Below is a small trained network, with its code and all its weights. Each question gives an input and a class and asks what happens when units are switched off, that is, made to give their printed mean instead of their output.

import numpy as np


def w(rows, s, z=0):
    codes = np.array(rows[::2]) - 128.0
    scale = np.full(codes.shape[1], s)
    scale[-1] = z or s
    return codes * scale


def norm(h):
    return h / np.sqrt((h * h).mean(-1, keepdims=True) + 1e-5)


def f(y):
    return np.maximum(y, 0)


def log_softmax(a):
    a = a - a.max(-1, keepdims=True)
    return a - np.log(np.exp(a).sum(-1, keepdims=True))


def net(x, mask):
    res = np.array(x, float).reshape(1, 4) / 4 @ E
    u = 0
    for l in range(2):
        y = f(norm(res) @ A[l][:, :-1].T + A[l][:, -1])
        res = res + np.where(mask[u : u + 8], y, B[l][:, -1]) @ B[l][:, :-1]
        u += 8
    return log_softmax(norm(res)[-1] @ U[:, :-1].T + U[:, -1])


A, B = {}, {}
E = w([
[140,49,42,1,20],'x0',
[179,65,160,102,148],'x1',
[43,11,150,92,179],'x2',
[143,170,86,190,97],'x3',
],0.0065)
A[0] = w([
[160,228,115,162,88,11],'L0N1',
[124,115,166,103,3,24],'L0N2',
[62,94,136,235,74,159],'L0N3',
[40,183,105,74,83,82],'L0N4',
[156,125,118,189,170,57],'L0N5',
[76,64,108,91,125,167],'L0N6',
[102,235,104,73,181,34],'L0N7',
[239,90,192,126,223,251],'L0N8',
],0.008,0.0021)
B[0] = w([
[168,123,183,132,99,202],'L0N1',
[168,112,151,207,130,181],'L0N2',
[135,158,34,96,255,195],'L0N3',
[113,47,117,151,121,174],'L0N4',
[38,179,97,145,74,175],'L0N5',
[125,77,240,47,140,223],'L0N6',
[35,22,105,87,133,161],'L0N7',
[203,138,99,120,50,254],'L0N8',
],0.0069,0.0053)
A[1] = w([
[161,164,230,181,122,157],'L1N1',
[51,74,30,170,126,171],'L1N2',
[121,134,160,138,150,4],'L1N3',
[2,179,89,115,152,79],'L1N4',
[161,97,60,62,124,159],'L1N5',
[89,91,177,133,119,189],'L1N6',
[155,162,42,81,103,51],'L1N7',
[147,182,171,148,206,226],'L1N8',
],0.0086,0.0022)
B[1] = w([
[139,101,137,161,1,236],'L1N1',
[118,79,186,111,250,201],'L1N2',
[118,206,124,113,28,140],'L1N3',
[146,150,68,109,184,205],'L1N4',
[83,98,159,159,121,236],'L1N5',
[197,73,31,72,52,217],'L1N6',
[218,140,170,230,135,176],'L1N7',
[157,136,20,147,78,253],'L1N8',
],0.0077,0.0043)
U = w([
[54,154,92,173,254,96],'0',
[92,46,160,98,141,251],'1',
[152,155,94,213,113,218],'2',
[30,202,200,111,186,5],'3',
],0.0094,0.0034)

Each question gives the input, the list of numbers given to net, and the class t.
The units are the neurons (one row each of A and B). Each row of codes is followed by its name. A weight is (code - 128) times the scale printed after its matrix; where a second scale follows, it is the last column's (A, B and U).
mask holds one flag per neuron, layer by layer. A switched-off neuron (its flag False) gives its mean, the last column of its row in B, instead of its output. The means were averaged over made-up inputs and are rounded, as every weight is.
A unit's drop is (log p(t) with every unit on - log p(t) with that unit switched off) / (log p(t) with every unit on - log p(t) with every unit switched off).
The circuit of an input: a set's keep is (log p(t) with only the set's units on - log p(t) with every unit switched off) / (log p(t) with every unit on - log p(t) with every unit switched off). Starting from the 12 units with the biggest drops (on a tie, the unit counted first), units are removed one at a time, each time the one whose removal leaves the highest keep (on an exact tie, the one counted first), for as long as the keep stays at least 0.8.
circuit, biggest first: the units of the circuit, biggest drop first
k most important neurons: the k neurons with the biggest drops, biggest first
top k neurons in layer l: the k neurons of layer l with the biggest drops, biggest first
drop when u is switched off: that unit's drop, to one decimal
input [-4,-8,0,4], class 0: circuit, biggest first => [L0N7, L0N3, L1N2]
input [1,-6,7,7], class 0: circuit, biggest first => [L0N3]
input [-6,4,7,-1], class 2: top 2 neurons in layer 1 => [L1N8, L1N2]
input [-1,-5,8,4], class 0: 2 most important neurons => [L0N3, L1N4]
input [-6,-1,6,-7], class 2: 3 most important neurons => [L1N8, L1N6, L0N8]
input [-3,-3,0,-2], class 0: top 2 neurons in layer 0 => [L0N7, L0N6]
input [-6,3,4,1], class 2: drop when L0N8 is switched off => 0.2
input [-2,-7,6,8], class 0: drop when L0N4 is switched off => 0.0
input [-2,-4,3,-2], class 0: drop when L0N3 is switched off => 0.2
input [3,-7,1,6], class 0: drop when L0N8 is switched off => 0.1
